Each row is followed by its class.
-2.60,+3.10,-0.36,+1.37,-3.20,-0.17,+0.52,-0.70,+0.63,+0.75,+0.33,-2.59,+1.06,+1.16,-0.55,+0.05,-0.40
pomub
-2.25,+0.63,+0.23,+1.08,-7.92,+0.58,-0.25,-0.68,+2.49,+0.43,+0.04,-1.26,+0.91,+0.83,-0.33,-0.54,+0.91
pomub
-1.56,+3.88,-0.32,+1.34,-1.67,-0.38,+0.47,-0.79,+0.10,+0.99,+0.66,-0.86,+0.37,+1.00,-0.60,+0.91,-1.15
pomub
-0.96,+4.53,-0.95,+1.00,+0.82,+0.04,+1.01,-0.71,-1.02,+1.28,+0.81,-2.19,-0.24,-0.30,-1.28,+0.60,-0.71
pomub
-3.49,+2.29,-1.10,+0.99,-5.56,+0.63,+0.82,-1.10,+1.02,+0.83,-0.26,-3.36,+2.13,+0.42,-0.88,-0.20,+0.32
duv
-1.42,+0.86,-0.81,+0.37,-5.10,+0.09,-2.47,-0.15,+0.21,+0.37,-0.59,-0.31,+2.38,-0.18,-0.94,+0.07,-0.29
duv
-2.95,+2.23,-0.10,+0.66,-1.49,-0.83,+0.41,-0.87,+0.75,+1.08,-0.86,-1.78,+1.09,+0.44,-0.79,-0.03,-0.74
Vevu
-0.51,+3.94,-1.34,+1.16,-3.04,-0.19,+0.36,-1.45,-0.76,-0.30,+0.64,-1.27,+1.22,+0.12,-1.88,+0.55,+0.10
Ruluf
-1.90,+1.24,-0.76,+0.37,-4.12,+0.65,+0.28,-0.96,+1.01,+0.64,-0.15,-1.83,+1.72,+0.22,-0.22,+0.07,+0.12
duv
-3.15,+1.53,-0.16,+1.10,-3.57,+0.36,+0.39,-1.67,+1.38,+0.97,-0.26,-0.98,+1.14,+0.94,-0.67,-0.15,-0.05
Vevu
-2.56,+3.44,-1.48,+1.15,-7.40,-0.03,+0.17,-1.16,+0.98,+0.93,+0.53,-2.21,+3.18,+1.19,-0.84,+0.07,-0.07
duv
-1.48,+2.74,-0.20,+0.84,+4.23,-0.69,+0.57,-1.80,-0.94,+0.55,-0.88,-1.99,+0.38,+0.44,-1.50,+0.88,-0.37
Bivof
-4.45,+2.03,-0.27,+1.31,-2.72,+0.39,+0.26,-2.06,+0.34,+0.92,-0.01,-5.38,+2.28,+0.65,-1.51,+0.48,+0.17
duv
-1.72,+3.17,-0.58,+1.41,-2.22,-1.16,+0.91,-0.24,-0.43,+1.25,+0.38,-1.09,+0.53,-0.12,-1.25,+1.52,-0.36
pomub
-1.13,+1.84,-0.51,+0.03,+0.66,-0.26,+0.29,-0.54,+0.76,+0.05,-0.60,-1.25,+0.70,+1.02,-0.44,+0.13,-0.34
Bivof
-3.01,+2.41,-1.54,+0.39,-6.75,+0.71,+0.44,-1.60,+1.46,+0.59,-0.33,-2.21,+3.07,+0.41,-1.14,-0.45,-0.01
duv

Each row is followed by its class.
-0.38,+0.86,-0.40,-0.21,-0.78,+0.00,-0.83,-0.28,-0.47,-0.38,+2.18,+0.17,+0.13,+0.36,-0.13,+0.04,+0.45
mov
+0.02,+0.48,-0.18,-0.61,-1.78,-0.06,-0.06,+0.27,+1.16,+0.52,+0.05,-0.39,+0.27,-0.21,-0.76,+0.15,+0.38
mov
+0.01,-0.91,+2.04,-0.43,+1.14,-0.13,-1.03,-1.15,+0.18,-0.16,-1.98,-0.07,+0.15,+0.65,+0.97,-0.10,-0.57
pire
+0.09,+0.49,+0.01,+0.86,+1.66,-0.02,-0.28,-0.59,-2.38,-1.25,+1.94,+0.61,-0.09,+0.82,+1.30,-0.25,-0.44
pire
+0.31,+0.13,+0.71,-0.01,+0.58,+0.08,+0.38,-0.36,-0.60,+0.20,-0.59,+0.25,-0.08,+0.65,+0.88,-0.10,-0.38
pire
-0.04,+1.04,-0.76,-1.01,-0.56,-0.08,-0.35,+0.08,+0.91,-0.27,+1.11,-0.37,+0.80,+0.38,-0.46,+0.09,+0.28
mov
-0.69,-0.49,-0.78,+0.29,+0.15,+0.14,-0.01,+0.83,+0.79,+0.46,-1.01,-0.39,+0.55,+0.00,-0.50,+0.13,-0.03
tuk
+0.33,+0.03,+0.76,-0.28,+0.45,-0.17,+1.14,-0.37,+0.37,+0.42,-2.14,-0.02,-0.10,-0.05,+0.32,+0.00,-0.56
pire
-0.28,+0.32,-0.43,-0.31,-0.93,+0.25,-1.01,+0.17,+0.39,+0.42,+0.90,-0.19,+0.38,+0.06,-0.60,+0.01,+0.63
mov
+0.09,-0.55,-0.63,+0.60,+0.76,+0.22,-0.69,+0.16,-0.52,-0.16,+0.80,-0.09,+0.66,+0.17,-0.11,-0.02,+0.81
tuk
-0.03,+0.53,-0.89,-0.17,+0.21,+0.15,-1.11,+0.11,+0.18,+0.68,+2.23,+0.09,+0.98,+0.87,+0.01,+0.09,+0.26
lisu
-0.19,+1.47,-1.16,-0.13,+0.31,+0.31,-0.04,-0.06,-0.79,-0.66,+3.01,+0.22,+0.68,+1.02,+0.25,-0.03,-0.21
lisu
-0.80,-0.96,-0.46,+0.36,+0.15,+0.34,-0.62,+1.10,+0.00,+0.73,-0.31,-0.20,+0.67,+0.19,-1.45,+0.36,+0.07
lisu
